Below are the code and all the weights of a small trained network. Each question names an input and a target symbol and asks about switching units off, where a switched-off unit gives its printed mean instead of its output.

import numpy as np


def w(rows, s, z=0):
    codes = np.array(rows[::2]) - 128.0
    scale = np.full(codes.shape[1], s)
    scale[-1] = z or s
    return codes * scale


def f(y):
    return np.maximum(y, 0)


def softmax(a):
    e = np.exp(a - a.max(-1, keepdims=True))
    return e / e.sum(-1, keepdims=True)


def log_softmax(a):
    a = a - a.max(-1, keepdims=True)
    return a - np.log(np.exp(a).sum(-1, keepdims=True))


def net(x, mask):
    ids = ['αβεζηλμπσφψω'.index(c) for c in x.split()]
    T = len(ids)
    res = E[ids] + P[:T]
    u = 0
    for l in range(2):
        q, k, v = (res @ M[l].T for M in (Q, K, V))
        z = softmax(np.where(np.tri(T) > 0, q @ k.T / 3**0.5, -1e9)) @ v
        res = res + np.where(mask[u], z, O[l][:, -1]) @ O[l][:, :-1]
        u += 1
        y = f(res @ A[l][:, :-1].T + A[l][:, -1])
        res = res + np.where(mask[u : u + 8], y, B[l][:, -1]) @ B[l][:, :-1]
        u += 8
    return log_softmax(res[-1] @ U[:, :-1].T + U[:, -1])


Q, K, V, O, A, B = {}, {}, {}, {}, {}, {}
E = w([
[139,157,139],'α',
[58,133,50],'β',
[198,101,154],'ε',
[100,78,149],'ζ',
[79,229,142],'η',
[111,84,145],'λ',
[31,247,187],'μ',
[193,76,132],'π',
[74,77,125],'σ',
[130,190,81],'φ',
[201,130,139],'ψ',
[206,149,120],'ω',
],0.012)
P = w([
[147,147,84],'0',
[157,145,73],'1',
[78,119,117],'2',
[171,241,234],'3',
[189,154,22],'4',
[15,90,126],'5',
[191,255,219],'6',
],0.0082)
Q[0] = w([
[121,231,178],'L0H0',
[155,2,52],'L0H0',
[118,31,104],'L0H0',
],0.0085)
K[0] = w([
[68,94,131],'L0H0',
[246,113,145],'L0H0',
[192,158,115],'L0H0',
],0.011)
V[0] = w([
[138,248,110],'L0H0',
[196,140,41],'L0H0',
[64,255,20],'L0H0',
],0.0065)
O[0] = w([
[118,128,1,201],'L0H0',
[169,99,49,162],'L0H0',
[187,228,29,253],'L0H0',
],0.0065,0.0034)
A[0] = w([
[187,254,224,75],'L0N0',
[104,197,204,2],'L0N1',
[145,213,99,178],'L0N2',
[176,160,110,46],'L0N3',
[229,24,132,198],'L0N4',
[232,14,73,67],'L0N5',
[128,188,183,30],'L0N6',
[128,187,145,63],'L0N7',
],0.0072,0.0057)
B[0] = w([
[43,108,39,204],'L0N0',
[228,28,143,140],'L0N1',
[169,173,98,254],'L0N2',
[203,167,117,143],'L0N3',
[70,82,203,193],'L0N4',
[113,49,254,159],'L0N5',
[176,48,129,141],'L0N6',
[92,142,173,148],'L0N7',
],0.0076,0.007)
Q[1] = w([
[134,35,216],'L1H0',
[163,174,254],'L1H0',
[175,29,212],'L1H0',
],0.0056)
K[1] = w([
[245,144,183],'L1H0',
[3,71,220],'L1H0',
[196,201,150],'L1H0',
],0.0052)
V[1] = w([
[2,83,87],'L1H0',
[81,85,55],'L1H0',
[139,188,224],'L1H0',
],0.0085)
O[1] = w([
[2,114,106,107],'L1H0',
[25,55,89,211],'L1H0',
[205,206,167,4],'L1H0',
],0.0082,0.0026)
A[1] = w([
[112,70,199,65],'L1N0',
[129,42,117,73],'L1N1',
[86,208,122,45],'L1N2',
[223,119,172,204],'L1N3',
[150,17,150,239],'L1N4',
[204,171,216,147],'L1N5',
[78,99,104,36],'L1N6',
[155,1,192,3],'L1N7',
],0.0094,0.0061)
B[1] = w([
[159,222,120,162],'L1N0',
[157,189,212,160],'L1N1',
[141,136,210,182],'L1N2',
[173,20,95,224],'L1N3',
[20,156,223,253],'L1N4',
[195,43,93,191],'L1N5',
[118,129,52,162],'L1N6',
[255,249,215,177],'L1N7',
],0.0085,0.0062)
U = w([
[204,130,87,151],'α',
[38,38,41,122],'β',
[172,127,183,211],'ε',
[78,103,192,82],'ζ',
[204,230,105,36],'η',
[86,98,186,153],'λ',
[126,255,137,3],'μ',
[170,196,207,144],'π',
[34,50,151,113],'σ',
[217,165,38,56],'φ',
[190,79,131,186],'ψ',
[202,72,85,93],'ω',
],0.0083,0.0061)

Each question gives the input, a string of symbols that net reads in full, and the target symbol t.
The units are the heads (3 rows each of Q, K, V and O) and the neurons (one row each of A and B). Each row of codes is followed by its name. A weight is (code - 128) times the scale printed after its matrix; where a second scale follows, it is the last column's (O, A, B and U).
mask holds one flag per unit, layer by layer, with each layer's heads first. A switched-off unit (its flag False) gives its mean, the last column of its rows in O or B, instead of its output. The means were averaged over made-up inputs and are rounded, as every weight is.
A unit's drop is (log p(t) with every unit on - log p(t) with that unit switched off) / (log p(t) with every unit on - log p(t) with every unit switched off).
The circuit of an input: a set's keep is (log p(t) with only the set's units on - log p(t) with every unit switched off) / (log p(t) with every unit on - log p(t) with every unit switched off). Starting from the 12 units with the biggest drops (on a tie, the unit counted first), units are removed one at a time, each time the one whose removal leaves the highest keep (on an exact tie, the one counted first), for as long as the keep stays at least 0.8.
circuit, biggest first: the units of the circuit, biggest drop first
unit that matters most: the unit with the biggest drop
top k neurons: the k neurons with the biggest drops, biggest first
top k neurons in layer l: the k neurons of layer l with the biggest drops, biggest first
drop when u is switched off: that unit's drop, to one decimal
input ε λ β η, target β: unit that matters most -> L1H0
input ε π β π ω, target ψ: top 4 neurons -> [L0N5; L0N0; L1N3; L1N5]
input ψ μ β ζ, target β: circuit, biggest first -> [L1H0; L0H0; L1N7; L0N5]
input ψ ε β ψ β β ε, target β: circuit, biggest first -> [L1H0; L0H0; L0N0]
input φ ω ω λ π, target π: top 3 neurons -> [L1N7; L0N5; L0N4]
input μ η φ, target φ: top 2 neurons -> [L1N4; L0N2]
input η β φ η φ, target φ: top 2 neurons in layer 0 -> [L0N0; L0N2]
input λ η μ, target μ: top 2 neurons in layer 1 -> [L1N3; L1N5]
input ψ μ ψ π ω, target ω: top 2 neurons -> [L1N3; L0N0]
input ζ φ β β, target β: top 2 neurons -> [L1N7; L0N5]
input α φ ω ζ ε, target ε: top 3 neurons -> [L0N5; L0N4; L1N4]
input π β φ, target β: top 2 neurons in layer 0 -> [L0N5; L0N3]
input η β σ μ, target σ: top 2 neurons in layer 0 -> [L0N0; L0N6]
input π ω β ψ, target β: top 2 neurons -> [L0N0; L1N7]
input η λ φ β ε, target ε: unit that matters most -> L0N5
input η β μ, target β: top 2 neurons in layer 0 -> [L0N5; L0N1]
input η α β ζ φ α, target β: drop when L1H0 is switched off -> 0.8
input β λ β β, target β: drop when L0N1 is switched off -> 0.0
input α ζ λ ω ζ β λ, target β: drop when L0N2 is switched off -> 0.1
input η π π η σ β λ, target β: drop when L1H0 is switched off -> 0.6
input π μ φ λ ω, target ω: unit that matters most -> L0N0
